The symbols move the items like this.
li: BR->NQ, QB->BM, ZD->BB, CH->QM, RP->CP, CT->QJ, RC->FM, GF->HL, DL->SM, GT->DP, TP->DM, LS->GM, MD->DQ, PF->CJ, ZM->SN, NQ->NL, HR->NZ, MG->CC, GN->BP, SM->PF, PG->TH, FH->ZF, RZ->PN, MH->GS, LG->NH, LQ->FP, LH->ZD, FM->DL, GS->ZQ, LC->RH, SD->DS, LF->FR, TB->MD, JG->RC, BG->LL, GM->HM, DD->LF, RJ->RG, NM->SR, DP->SQ, FP->RZ, PJ->GT, LZ->TP, QN->MH, JQ->ZN, FQ->DZ, QR->DC, MM->RR, BQ->DG, ZF->GN, LL->NC, CC->NM, LM->MM, BB->JM, DM->NR, LP->QL, SR->LC, TG->JP, ZN->TG, CP->FH, SQ->BQ, NJ->SB, QJ->QB, MS->RJ, QF->HR, FC->BR, NR->PG, NZ->LQ, PN->QR, JJ->MS, ZQ->FQ, HM->CH, DS->LS, BM->JG, CJ->PP, TQ->FB, NL->LP, SF->QF, QL->LM, HJ->BG, RG->SF, ZG->LG, DG->NJ, FR->QN, RH->GH, JP->JR, SB->SZ, RR->SD, DC->RD, NH->MG, QM->TB, RD->PJ, SN->LH, NC->BZ, JR->HJ, FB->ZL, BZ->FC, HL->DD, JN->RP, DZ->LZ, SZ->TQ, TH->JQ, RQ->JJ, JM->GF, DQ->RQ, BP->CT, PP->ZG, GH->ZM, ZL->JN
ka: BR->FC, QB->QJ, ZD->LH, CH->HM, RP->JN, CT->BP, RC->JG, GF->JM, DL->FM, GT->PJ, TP->LZ, LS->DS, MD->TB, PF->SM, ZM->GH, NQ->BR, HR->QF, MG->NH, GN->ZF, SM->DL, PG->NR, FH->CP, RZ->FP, MH->QN, LG->ZG, LQ->NZ, LH->SN, FM->RC, GS->MH, LC->SR, SD->RR, LF->DD, TB->QM, JG->BM, BG->HJ, GM->LS, DD->HL, RJ->MS, NM->CC, DP->GT, FP->LQ, PJ->RD, LZ->DZ, QN->FR, JQ->TH, FQ->ZQ, QR->PN, MM->LM, BQ->SQ, ZF->FH, LL->BG, CC->MG, LM->QL, BB->ZD, DM->TP, LP->NL, SR->NM, TG->ZN, ZN->JQ, CP->RP, SQ->DP, NJ->DG, QJ->CT, MS->JJ, QF->SF, FC->BZ, NR->DM, NZ->HR, PN->RZ, JJ->RQ, ZQ->GS, HM->GM, DS->SD, BM->QB, CJ->PF, TQ->SZ, NL->NQ, SF->RG, QL->LP, HJ->JR, RG->RJ, ZG->PP, DG->BQ, FR->LF, RH->LC, JP->TG, SB->NJ, RR->MM, DC->QR, NH->LG, QM->CH, RD->DC, SN->ZM, NC->LL, JR->JP, FB->TQ, BZ->NC, HL->GF, JN->ZL, DZ->FQ, SZ->SB, TH->PG, RQ->DQ, JM->BB, DQ->MD, BP->GN, PP->CJ, GH->RH, ZL->FB
di: BR->QL, QB->FM, ZD->HL, CH->DQ, RP->GN, CT->JG, RC->PF, GF->FR, DL->PP, GT->DG, TP->TH, LS->QM, MD->MS, PF->LG, ZM->BB, NQ->LM, HR->RZ, MG->LC, GN->QB, SM->ZG, PG->TG, FH->CT, RZ->RD, MH->DZ, LG->NM, LQ->QR, LH->GF, FM->CJ, GS->LZ, LC->SN, SD->HM, LF->GS, TB->JJ, JG->SM, BG->FC, GM->TB, DD->MH, RJ->HR, NM->GH, DP->NJ, FP->DC, PJ->BQ, LZ->PG, QN->FQ, JQ->JR, FQ->DM, QR->GT, MM->LS, BQ->SZ, ZF->QJ, LL->BR, CC->RH, LM->DS, BB->DD, DM->JQ, LP->RR, SR->ZM, TG->BG, ZN->HJ, CP->BP, SQ->SB, NJ->FB, QJ->RC, MS->QF, QF->FP, FC->LP, NR->ZN, NZ->PN, PN->PJ, JJ->SF, ZQ->TP, HM->MD, DS->CH, BM->DL, CJ->NH, TQ->RP, NL->MM, SF->LQ, QL->SD, HJ->BZ, RG->NZ, ZG->CC, DG->TQ, FR->ZQ, RH->LH, JP->LL, SB->ZL, RR->GM, DC->DP, NH->SR, QM->RQ, RD->SQ, SN->JM, NC->NQ, JR->NC, FB->CP, BZ->NL, HL->QN, JN->ZF, DZ->NR, SZ->JN, TH->JP, RQ->RG, JM->LF, DQ->RJ, BP->BM, PP->MG, GH->ZD, ZL->FH
ze: BR->LP, QB->RC, ZD->GF, CH->MD, RP->ZF, CT->BM, RC->SM, GF->LF, DL->CJ, GT->BQ, TP->PG, LS->CH, MD->JJ, PF->ZG, ZM->ZD, NQ->QL, HR->FP, MG->SR, GN->QJ, SM->PP, PG->ZN, FH->BP, RZ->DC, MH->FQ, LG->CC, LQ->PN, LH->JM, FM->PF, GS->DZ, LC->ZM, SD->GM, LF->MH, TB->RQ, JG->DL, BG->BZ, GM->QM, DD->QN, RJ->QF, NM->RH, DP->DG, FP->QR, PJ->SQ, LZ->NR, QN->ZQ, JQ->JP, FQ->TP, QR->PJ, MM->DS, BQ->SB, ZF->CT, LL->FC, CC->LC, LM->SD, BB->HL, DM->TH, LP->MM, SR->GH, TG->HJ, ZN->JR, CP->GN, SQ->NJ, NJ->TQ, QJ->JG, MS->SF, QF->LQ, FC->NL, NR->JQ, NZ->RZ, PN->RD, JJ->RG, ZQ->LZ, HM->TB, DS->HM, BM->FM, CJ->LG, TQ->JN, NL->LM, SF->NZ, QL->RR, HJ->NC, RG->HR, ZG->MG, DG->SZ, FR->GS, RH->SN, JP->BG, SB->FB, RR->LS, DC->GT, NH->NM, QM->DQ, RD->DP, SN->BB, NC->BR, JR->LL, FB->RP, BZ->NQ, HL->FR, JN->FH, DZ->DM, SZ->ZL, TH->TG, RQ->RJ, JM->DD, DQ->MS, BP->QB, PP->NH, GH->LH, ZL->CP

The rows follow the links: the fewer symbols apart two items are, the more alike their rows tend to be.

Each row is also shifted at random along 7 hidden directions that mean nothing.

Some items, each with a row of numbers:
JP	[ -86,  -21,  -23,   46,   12,   15,  -38,   38,   -1,    4,  -42,   13,   23,   17,   -6,  -32,    7,    1,  -12,   -9,   -4,   16,   12,   24,  -12,  -16,    6,  -62,   21,  -25,  -35,  -15,   13,   38,   35,    5,  -26]
BZ	[ -13,  -31,   10,    6,    5,    9,  -42,    0,    3,  -17,  -13,   24,   34,    4,   13,  -18,   -4,  -19,   27,  -21,   -2,   12,  -20,   11,  -28,  -27,   -2,  -28,   -4,    3,   -8,  -14,  -11,  -17,   37,   25,   -2]
SQ	[ -25,   44,    4,  -21,  -12,  -18,    8,   11,  -26,   11,    4,  -42,  -14,   22,   -1,   -7,   -6,   12,   18,   24,  -21,  -42,   52,   -5,  -22,  -16,   19,   28,   -6,   54,  -21,  -47,  -10,   73,   -1,  -19,   32]
ZF	[  53,   23,    2,    9,  -40,   10,   35,   16,  -45,  -16,  -19,   -7,   -7,   37,   -2,   -7,  -18,  -12,   -1,  -27,    8,   18,   20,   -9,   41,  -22,   20,   33,   16,  -28,   30,   -5,   16,  -33,  -38,  -11,  -26]
HR	[ -20,  -44,   26,   45,  -40,  -18,   -5,  -65,   19,  -18,  -37,   28,   11,   55,   -8,    2,   26,   40,   39,  -41,   42,  -42,   41,   -9,  -53,  -26,  -29,   18,   -5,   29,  -36,   32,  -29,   50,   50,   26,    9]
DP	[  60,    2,   10,  -12,   13,  -39,   -9,  -32,   63,  -32,   24,  -47,  -22,   -4,    2,    1,   50,   37,   19,   35,  -17,    5,   45,  -13,  -80,   -5,  -19,  -78,  -11,   88,  -30,  -20,  -33,   46,   22,  -27,   51]
QJ	[  59,  -23,  -27,   19,  -37,    3,    6,  -33,   27,  -36,  -19,   10,  -28,   34,    2,   -7,   31,   46,    6,   13,   17,    4,   42,  -12,  -39,  -16,   -7,  -29,    6,    9,  -15,   36,   12,   23,   27,  -16,  -22]
LM	[ -21,   -5,   36,   -3,  -31,   11,  -25,   17,    8,  -11,    7,   23,   34,   22,  -27,   -2,  -12,  -16,   50,  -16,   10,  -18,  -25,   19,    1,  -28,    6,   43,  -25,  -17,    8,  -12,    5,  -18,    6,   55,  -10]
MG	[  44,   23,   -8,  -41,    0,   -6,   -9,   23,  -27,   36,    9,  -25,  -13,  -25,   19,    5,  -20,   -4,  -30,   31,  -40,  -56,   -6,   -9,   12,   25,   38,   16,  -16,   17,  -49,   -2,   12,  100,   26,    7,   24]
DC	[  12,   30,   39,   36,    0,  -36,    0,   39,  -24,   14,  -33,  -51,    4,   18,  -13,  -23,   21,    5,  -12,  -34,  -20,   32,   45,   -7,    1,  -17,   11,  -58,   37,   13,  -36,  -47,  -15,   52,   18,    3,   15]
QM	[-112,   46,   30,   31,  -19,    7,   -1,   70,  -32,   51,  -19,   -1,  -10,   31,  -62,  -21,   16,   37,    7,    5,   24,    1,    9,   22,   80,    1,   38,   45,   44,  -68,  -29,  -43,   30,   56,   42,   45,  -36]
DG	[   1,   26,    1,  -21,    4,  -21,   20,  -19,  -15,  -13,   11,  -28,  -16,    6,   17,   -8,   11,   10,   19,    9,  -22,    5,   31,  -16,  -31,  -19,   -1,   -1,    7,   42,    0,  -32,  -20,  -20,   -2,  -32,   18]
DD	[   5,   -5,   -1,   -9,   42,   24,   18,   -3,   29,  -18,   24,   14,  -31,  -52,   19,    0,   14,   -4,  -24,   19,  -17,   42,  -21,   -5,  -11,   43,    6,  -39,   13,   -5,   17,   28,    5,  -71,   -6,   -1,   -8]
MH	[ -54,   21,  -46,  -39,   22,   43,    8,    9,  -11,   31,   26,    2,  -24,  -38,   15,   19,  -68,  -29,  -16,   65,   19,  -46,   26,   15,   -5,   42,   -4,   76,  -19,   46,   72,   10,   20,   31,  -77,  -39,   22]
GM	[ -17,  -11,   17,   10,  -29,    3,  -24,   -8,   32,   -4,    1,   23,    7,   13,  -26,    9,   -2,   15,   49,    5,   41,   11,   25,   12,  -49,  -27,  -40,   29,   -9,   17,   44,    6,    5,  -17,   -2,   23,   -6]
FP	[  47,   -8,   -9,  -60,   67,  -38,    2, -100,  -22,   28,   22,  -23,  -15,  -52,   70,   20,  -13,    2,    3,   21,   30,    4,    3,  -32,  -31,   22,  -46,   11,   15,   99,   47,  -25,  -73,  -14,   27,  -78,   80]
NJ	[  62,   34,    6,   -6,  -12,  -25,   10,   18,   -3,  -12,    7,  -54,    1,    5,    0,    5,  -16,  -22,   11,    0,  -19,   35,   56,   -9,  -44,  -33,  -24,  -20,   -4,   54,   47,  -35,   -6,  -17,  -73,  -38,   25]
HJ	[  28,  -41,   16,  -24,   35,   17,  -29,  -32,    1,  -19,   12,   26,   33,  -10,   31,   -7,   -9,  -31,   10,  -13,    7,  -21,  -69,    9,   24,   17,   23,  -14,  -15,    8,  -17,   -9,  -34,   -5,   45,   16,   28]
RZ	[   5,  -12,   45,    2,  -15,  -16,   29,  -57,  -95,    8,  -38,   18,   37,   34,   44,    5,  -45,  -39,   23,  -98,   21,  -23,  -12,  -29,   25,  -30,   -3,   89,   13,    2,   22,   -3,  -51,  -49,    3,    8,   18]
NR	[ -14,  -45,  -26,   21,   54,   22,  -12,  -25,   14,  -15,  -15,   26,    2,  -31,   34,  -14,    8,  -11,  -29,   -7,   19,   54,  -19,    4,   -7,   24,  -17,  -72,   30,   -6,   24,   17,  -15,  -55,   12,  -31,   -7]
QL	[ -11,  -26,   11,  -31,  -20,   10,  -35,  -30,   28,  -21,   22,   33,   25,    7,   -1,   10,  -17,   -6,   65,   12,   19,  -34,  -14,   13,  -53,  -27,  -21,   47,  -43,   36,   24,    1,  -11,  -17,   11,   29,   13]
QN	[ -59,  -24,  -22,   49,  -15,   31,    3,   19,   63,  -32,  -11,   27,  -14,    5,  -26,   -1,   15,   10,   -5,    8,    1,   18,   38,   16,  -61,    5,  -23,  -35,  -10,  -11,   13,   57,   37,  -20,  -44,   12,  -39]
BB	[ -50,   36,    9,  -17,    0,   33,   -1,   55,    5,   17,   14,   -5,  -49,  -18,  -10,  -20,   10,   29,  -15,   59,  -42,  -51,   22,   10,   -4,   43,   73,    7,    4,    9,  -71,    0,   35,  107,   52,   47,   -2]
GT	[  93,   19,   30,  -43,   45,  -41,   16,  -31,   14,  -10,   43,  -53,   -3,  -30,   20,   13,   19,  -12,   -3,    6,  -20,   19,  -24,  -22,   10,   19,   -2,  -42,   -5,   53,    1,  -42,  -51,  -21,   -5,  -34,   63]
JR	[ -66,  -29,  -36,   22,  -13,   -1,  -24,   13,   21,   -7,   -1,   16,   74,   20,  -26,   24,  -42,  -56,    6,  -28,    4,  -26,  -29,   28,   -4,  -34,  -49,   22,  -61,  -26,   39,   13,   11,  -36, -101,  -10,   -9]
NL	[ -20,  -12,   16,    4,  -44,   -1,  -32,   26,   37,  -18,   16,   14,   65,   30,  -44,   22,  -32,  -43,   49,  -20,    2,  -34,  -24,   28,  -16,  -44,  -27,   46,  -70,  -13,   28,    0,   14,  -20,  -68,   44,   -3]
DS	[ -53,   -4,   10,   -7,   -3,    5,  -23,  -11,   29,    0,   14,   26,  -11,   -2,  -18,   -7,   28,   37,   43,   26,   24,   12,   -2,   11,  -25,  -12,  -13,    9,    8,   -1,    2,  -10,    1,  -20,   53,   23,  -13]
SD	[ -67,   18,   13,  -19,    0,   -2,  -29,   26,   79,    5,   53,   -2,  -11,    5,  -68,    1,   53,   54,   35,   73,    6,  -39,  -26,   33,   18,   19,   20,    2,  -27,  -11,  -53,  -29,   15,   65,   51,   44,    2]
MD	[ -18,  -24,   24,  -13,  -27,    7,   -1,  -68,   15,    0,   13,   40,    0,   24,  -12,   21,   -6,   27,   53,    4,   66,  -60,   -4,    2,   -5,    3,  -16,   98,  -23,   24,   20,   24,  -20,   15,   29,   27,   16]
BR	[ -83,   -7,   -5,   15,   13,   -5,  -27,   29,    6,   -2,   -3,   17,   36,    0,  -16,  -14,   16,   -9,   16,  -18,  -20,   30,  -41,   19,    5,  -31,  -11,  -29,    1,  -51,  -12,  -22,    6,  -64,   14,   17,  -32]
QF	[  33,    4,   40,    1,    7,  -24,   10,  -25,  -19,   26,   -1,  -17,   14,    6,   -5,   15,   -8,   -8,   -2,  -28,   36,  -14,  -13,   -8,   48,   17,   -6,   32,    6,   11,    9,  -18,  -35,   28,    3,    0,   39]
RC	[  22,   -8,  -15,   26,  -51,  -12,   36,    4,   12,  -18,    1,   11,   30,   49,  -46,   24,   13,   -2,  -19,  -38,   -5,  -37,  -57,   -1,   84,  -10,   10,   32,  -43,  -97,  -35,   46,   26,  -23,  -52,   16,  -43]

In each set, the symbols that take the first to the second take the third to the fourth, perhaps in another order. Give the fourth.
Answer with the item's name.
[ -83,   -7,   -6,   33,   -7,  -48,    9,  -24,   49,    6,    5,  -13,   18,   31,  -52,   21,   48,   41,    8,   -5,    7,  -37,    0,    4,    1,   -9,  -39,   -5,  -27,  -16,  -48,    9,  -13,   25,  -10,   -8,    3]
to [ -77,   20,  -56,  -35,   -2,  -28,   33,  -48,   22,  -18,   43,  -11,  -10,    7,   -3,   25,   14,   24,   33,   37,  -19,  -29,   10,   -9,  -40,  -32,  -47,   45,  -41,   22,   25,   -1,   -7,  -78,  -65,  -65,   -1]
as [ -83,  -40,  -24,  -29,   24,    2,  -31,  -44,   67,  -25,   45,   34,   24,    5,  -14,    5,   36,   27,   30,   43,   -5,  -79,  -76,   23,    1,   13,    9,    0,  -58,   -6,  -69,    5,  -16,   20,   55,   14,   11]
to LS

[  44,   -5,  -28,    4,    0,  -23,    0,    9,  -35,   16,  -27,   -6,   19,  -40,   38,   17,  -36,  -47,  -34,  -45,  -40,   59,    8,  -24,  -50,  -34,  -53,  -25,    0,  -11,   46,   32,   12,  -84,  -65,  -30,  -18]
to [ -47,   17,  -43,  -41,   43,    6,   -5,    0,   16,   20,   23,   -5,  -57,  -72,   35,   -4,   13,   29,  -20,   74,  -44,   11,   24,  -10,  -73,   27,   -7,  -33,   13,   42,  -10,   11,   15,    2,   28,  -29,    3]
as [  37,  -31,   14,   14,   65,   42,    6,  -18,    5,  -25,  -10,   27,  -37,  -46,   45,  -31,   27,    2,  -37,   -6,   11,   81,  -21,   -8,    9,   54,   27,  -88,   67,   -5,    7,   16,  -16,  -58,   62,   -1,   -8]
to TH

[  -6,   40,   35,   24,   14,  -44,   20,   42,  -27,   28,   -9,  -54,   19,    9,  -25,   -4,   16,  -12,  -25,  -39,  -24,   27,   -8,   -6,   63,   -2,   11,  -30,   23,  -28,  -29,  -51,  -17,   11,  -16,   -5,   15]
to [  29,   67,   30,  -53,   15,  -17,   19,   29,   -2,   11,   53,  -65,  -28,    3,  -20,   -6,   19,   18,    1,   57,  -33,  -56,   -7,    1,   62,   35,   72,   12,  -11,   36,  -59,  -72,  -13,   99,   22,   -2,   53]
as [  -8,   -5,   10,   -3,   -7,    7,    2,   10,   23,  -16,    4,   17,  -22,  -17,    7,   -7,   28,   19,   -5,    6,  -51,  -19,   -8,   -9,  -39,   11,   26,  -24,  -10,   -9,  -65,   39,   17,   11,   44,   47,  -17]
to DD

[ 120,   29,   14,  -50,   20,   14,   32,  -19,  -52,   -6,   16,  -22,  -42,  -14,   45,  -15,  -11,   -4,  -11,   15,    9,   29,   -7,  -23,   53,   24,   48,   12,   40,   24,   30,  -36,  -20,  -21,   25,  -35,   21]
to [ 120,    4,  -24,  -12,    9,   -2,   12,  -20,  -20,   -4,   -7,  -20,  -28,  -17,   32,   -2,   -5,   -1,  -28,    8,   17,   61,   21,  -20,    3,    4,  -10,  -36,   32,   18,   47,   -2,   -3,  -28,  -11,  -55,    1]
as [   9,  -25,  -49,  -14,   -6,  -17,  -10,  -37,   -4,    6,  -15,   14,   -5,  -22,   39,   11,   -4,    8,  -11,    1,  -29,   -8,   11,  -22,  -73,  -21,  -37,  -10,  -17,   17,  -11,   47,    6,  -10,    8,  -27,   -9]
to LC

[  37,    4,  -38,   -6,  -20,  -28,   19,    8,   28,    8,   28,  -18,   25,    6,  -38,   41,    2,   -8,  -37,    6,  -17,  -43,  -53,    1,   64,    9,  -11,   17,  -58,  -56,  -20,   31,   22,    8,  -74,  -17,   -8]
to [  43,   -9,    9,  -16,    3,   -4,    7,   -4,    0,   -9,    6,    9,   -1,  -34,   27,    8,   -1,  -18,  -15,  -19,  -47,    6,  -28,  -19,  -28,    5,    5,  -16,  -13,   -8,  -19,   37,    4,  -40,    2,   24,   -5]
as [ -28,  -26,  -36,   35,   17,   20,   -8,   15,   68,  -18,    7,    6,    9,  -11,  -27,   13,    1,  -12,  -27,   22,   16,   13,    7,   25,  -16,   26,  -32,  -49,  -22,   -5,   30,   33,   18,   -1,  -68,  -20,   -7]
to BG

[ 124,  -45,   90,  -45,  -20,    4,   21, -105,   30,  -33,   53,   39,   29,   29,   -8,   46,  -10,  -14,   56,  -36,   73, -106,  -95,   -7,   77,   48,   26,  120,  -63,   21,    1,   36,  -62,   15,   28,   68,   66]
to [ -27,  -29,   20,   71,  -28,  -45,   -4,  -22,   62,  -25,  -28,   -5,   19,   46,  -45,    2,   65,   43,   17,  -39,    4,    4,   34,   -2,  -50,  -30,  -40,  -66,   -8,   -2,  -58,   22,  -15,   28,   18,   18,   -5]
as [  -7,   -9,   -8,   30,   11,  -54,   14,  -27,   49,   13,   15,  -20,   37,   -6,  -42,   48,   13,  -12,   -9,  -27,   32,   38,  -17,    0,   11,   -9,  -92,  -12,  -24,  -19,   58,   15,  -18,  -75,  -97,  -39,   11]
to DC

[ -13,  -27,    5,   33,   18,   55,   -5,    1,  -37,   -9,  -49,   37,  -21,   -2,   41,  -38,  -19,   -7,  -17,  -20,   25,   30,   31,    2,  -12,   22,   32,  -25,   59,    7,   12,   14,    1,   11,   49,   11,  -17]
to [   0,   19,   16,  -21,   26,  -14,  -42,   54,   78,    2,   59,  -31,   19,  -22,  -57,    6,   32,    1,    7,   56,  -20,   -2,  -51,   34,   28,   18,   10,  -52,  -37,   -9,  -30,  -48,    7,   38,    2,   25,   21]
as [  22,  -45,   45,   42,  -29,   -2,   -3,  -54,    7,  -17,  -34,   42,   10,   33,   -3,    2,   16,   19,   39,  -59,   61,   23,   14,  -10,  -26,  -20,  -30,   17,   21,   -1,   21,   32,  -24,  -35,   41,   37,  -10]
to BQ

[  83,  -20,   38,   28,   -5,   49,   -6,   30,    3,  -23,  -19,    9,    5,    1,    5,  -10,  -37,  -46,  -20,  -24,   26,   10,   15,   13,   11,   36,   32,  -19,    7,   18,   32,   18,    8,   42,  -27,   35,   15]
to [ -35,  -56,  -27,   26,   -2,   22,  -25,  -27,    4,  -21,  -28,   39,   44,   16,   18,    1,  -36,  -37,   10,  -35,   24,  -12,   -4,   13,  -35,  -22,  -37,    3,  -22,    6,   34,   30,   -8,  -28,  -32,   -9,   -7]
as [ 118,    6,   50,  -31,   49,  -28,   -1,  -33,   20,   25,   38,  -40,   -4,  -37,   -1,   24,    6,   -6,  -16,   14,   43,   12,  -34,   -6,   60,   59,   -3,  -13,   10,   45,   23,  -32,  -50,   41,   14,  -14,   76]
to QR

[  14,  -10,  -13,    8,   48,    3,  -37,   34,    3,   12,   -5,  -19,   31,  -30,    7,  -10,  -20,  -45,  -32,    1,    0,   42,  -19,   19,   17,   12,  -10,  -68,    8,    3,   26,  -33,   -7,    5,  -22,  -25,   18]
to [  -6,   15,   63,   25,  -28,   22,  -38,   79,  -53,    8,  -42,    7,   29,   27,  -10,  -43,  -19,  -26,   24,  -47,   -6,   32,    8,   17,   20,  -34,   50,   -3,   38,  -28,  -15,  -52,   13,   25,   52,   74,  -21]
as [-138,  -15,  -48,    1,   -8,   49,   19,  -22,  -14,    2,   -6,   55,  -13,    9,   11,    5,  -38,    2,    9,   19,   21,  -65,   14,   13,  -14,   11,   -2,   94,  -16,   -7,   24,   47,   23,  -12,  -30,   -5,  -27]
to ZN

[  13,    4,    2,  -79,   28,   -3,   30,  -36,   19,   -2,   74,   13,   -5,  -48,   17,   34,    2,  -13,  -10,   25,  -50,  -72, -107,  -12,   46,   50,   32,   54,  -59,  -18,  -41,   34,  -10,  -41,   -2,   19,   20]
to [-144,   62,   -3,    8,   29,   44,   29,   95,  -50,   47,   -3,   -1,  -47,  -20,  -22,  -37,    9,   19,  -50,   34,  -36,   -4,  -12,   17,   97,   52,   90,   14,   57,  -81,  -56,  -29,   49,   37,   34,   27,  -48]
as [   7,    2,  -49,   -7,   17,  -31,   15,   -7,   57,    4,   37,  -18,  -16,  -12,  -34,   17,   66,   47,  -46,   46,  -26,  -16,  -60,   -2,   61,   33,    6,  -52,  -21,  -62,  -73,   22,   16,   17,   12,  -27,  -18]
to NM

[ -67,   19,  -17,  -10,    8,   -1,   22,  -34,  -58,  -10,  -28,    6,  -49,   12,   52,  -42,   30,   50,   26,    4,  -20,   30,   54,  -27,  -51,  -35,   14,   -5,   62,   25,  -22,  -30,  -15,  -42,   79,  -37,  -21]
to [ -55,   18,  -53,   56,  -79,   -8,   18,   45,   37,  -19,  -19,  -13,   -1,   68,  -71,    8,   17,   34,    6,   13,   -1,  -12,   68,   16,  -21,  -51,  -28,   10,  -30,  -43,   -1,   23,   59,   22,  -87,  -17,  -60]
as [ -23,  -23,  -50,    2,  -33,   -2,    6,  -80,  -15,  -44,  -34,   23,  -31,   23,   58,  -12,   -6,   31,   59,    0,   12,   29,  114,  -28, -170,  -80,  -72,    9,   14,   87,   63,   23,  -11,  -76,   -6,  -65,  -15]
to CT

[  41,    8,    7,  -11,   -6,   -8,   29,  -28,  -14,  -37,    4,   -9,  -20,   13,   25,  -11,   16,    7,   23,  -11,  -11,   34,   20,  -21,  -25,  -26,    1,   -9,   16,   21,   16,  -14,  -16,  -70,    1,  -22,   -3]
to [ -74,    1,  -51,    0,  -62,   14,   30,  -36,   -8,  -25,   -8,   28,  -24,   63,   -8,    1,    3,   47,   42,   23,   14,  -64,   49,   -4,  -30,  -42,   -3,   84,  -23,   -1,   -5,   28,   25,    4,  -11,  -21,  -39]
as [  62,   41,   32,  -19,   47,  -42,   15,   14,  -41,   57,   16,  -63,   17,  -34,   -2,   23,  -29,  -43,  -39,  -16,   15,   31,  -26,   -9,   87,   33,  -10,    6,   20,   11,   45,  -58,  -36,    6,  -49,  -38,   57]
to DC

[  -3,  -60,   27,   78,  -42,   43,    2,    5,   52,  -64,  -31,   54,   35,   56,  -34,   -6,    7,  -18,    5,  -64,   22,  -18,  -11,   20,    1,    2,   12,  -17,  -28,  -48,  -19,   69,   16,   -4,  -24,   67,  -36]
to [ -97,    1,  -47,   14,   20,   -5,  -31,   46,   30,   20,   10,  -11,   43,   -3,  -35,    8,  -12,  -22,  -17,   24,  -10,  -17,  -24,   36,   19,   -3,  -24,  -22,  -36,  -28,   -1,  -21,   18,   21,  -57,  -23,   -5]
as [ -18,   11,   14,   18,   28,   31,   13,   37,  -24,   -2,  -22,   14,  -39,  -40,   28,  -33,   14,    1,  -29,  -11,  -35,   73,   14,  -10,  -19,   20,   28,  -57,   62,  -24,   -5,   13,   19,  -54,   37,   21,  -37]
to DZ

[ -18,   15,   17,   36,   21,  -33,    8,   22,   15,   32,    0,  -21,   11,  -11,  -45,   14,   25,    7,  -22,  -18,   31,   71,  -14,    6,   55,   10,  -39,  -29,   32,  -49,   31,  -17,   -4,  -46,  -30,  -13,  -11]
to [ -26,  -14,    1,  -23,   34,  -36,   19,  -85,  -26,   11,    6,    5,    0,   -7,   38,   10,   14,   15,   12,  -18,   13,  -13,  -19,  -26,   -4,    0,  -27,   23,   11,   28,   -4,   -6,  -56,  -42,   34,  -39,   32]
as [  25,  -35,   50,   11,  -48,    4,   -5,  -39,   55,  -38,   19,   42,   29,   38,  -40,   27,    6,    2,   64,  -28,   49,  -27,  -28,   10,  -10,  -15,  -26,   58,  -45,   -9,   24,   35,   -9,  -41,  -10,   63,   -3]
to RG

[ -11,  -55,  -16,   11,   40,    2,  -38,  -28,   80,  -36,   18,   19,   21,  -11,   -5,   -6,   47,   12,   -2,   19,    1,   -2,  -49,   18,  -18,   20,  -10,  -90,  -24,    1,  -46,   12,  -19,    7,   42,    1,   11]
to [ -15,   25,   37,  -14,   -7,   18,  -33,   33,  -21,   27,   -3,    1,  -16,    0,  -10,  -21,  -10,   17,   32,   29,   27,    2,   26,   15,    3,   -1,   30,   30,   31,   22,    6,  -47,    6,   62,   64,   38,    6]
as [ -15,  -33,  -21,   -6,   32,   14,  -22,  -14,   52,  -15,   27,    9,   26,   -7,  -12,   10,    0,  -16,  -13,   26,   15,  -42,  -49,   23,   26,   36,    2,  -22,  -41,    1,  -13,   10,  -11,   32,  -13,   -7,   23]
to MM

[ -41,    1,   15,  -25,   -9,    7,    0,  -43,    1,   21,   22,   25,   -9,    9,  -15,   18,   -9,   25,   41,   26,   57,  -52,  -10,    6,   21,   13,   -6,   97,  -10,   13,   20,   -2,  -13,   21,   29,   16,   17]
to [  35,   28,   56,    4,   10,  -29,   18,   16,  -40,    6,   -9,  -40,    8,   14,    3,  -15,   14,   -9,   -6,  -41,  -23,   11,   -5,  -16,   45,    1,   36,  -21,   28,    3,  -41,  -50,  -31,   20,   28,   12,   27]
as [  39,  -16,  -11,  -21,  -29,    7,   38,  -61,   35,  -47,   36,   24,  -19,   38,  -13,   13,   39,   42,   19,   18,   13,  -63,  -45,   -7,   49,   16,   30,   45,  -37,  -29,  -44,   37,   -4,   -7,   22,    5,  -12]
to NM

[ -38,   20,  -13,   -7,   36,  -39,   -5,  -21,    8,   10,   -1,  -40,  -36,  -14,   18,  -20,   51,   53,    3,   37,  -23,   20,   50,  -16,  -57,   -6,  -11,  -69,   34,   58,  -45,  -41,  -27,   39,   63,  -46,   26]
to [ -65,   51,  -41,  -32,   14,  -19,   30,    1,  -21,    9,   25,  -33,  -29,   -4,    2,   -1,   10,   23,    7,   44,  -27,    7,   25,   -8,   -3,  -17,   -7,   17,    8,   13,   12,  -41,    3,  -39,  -29,  -62,   -3]
as [  59,   21,    5,   43,  -57,    9,    8,   42,  -11,  -27,  -40,  -22,  -21,   48,  -14,  -25,    4,   14,    8,  -11,    2,   42,   91,   -5,  -37,  -39,   10,  -30,   28,   14,   14,  -11,   28,   29,  -18,   -2,  -27]
to BM

[ -20,    4,  -16,   24,  -49,    0,   33,  -10,    0,  -42,  -15,    8,  -10,   50,  -13,   -8,   21,   23,   28,  -19,   -6,   13,   37,   -8,  -28,  -48,   -9,   13,   -1,  -20,    6,   14,   15,  -63,  -28,  -10,  -43]
to [ -14,    7,  -45,   12,  -23,   -7,  -17,   22,  -25,   33,  -38,  -10,  -23,   10,    7,  -15,    6,   38,  -29,   28,  -21,  -30,   51,   -4,  -25,  -10,   15,  -16,   14,    2,  -60,   11,   31,  116,   46,  -11,  -18]
as [   8,   16,   14,   17,   22,   -6,  -41,   39,   23,   20,   -9,  -19,  -23,  -34,  -14,  -18,   26,   23,    7,   29,   21,  107,   47,    9,  -46,  -11,  -34,  -80,   58,   20,   44,  -42,    8,  -15,   33,   -5,   -7]
to LQ

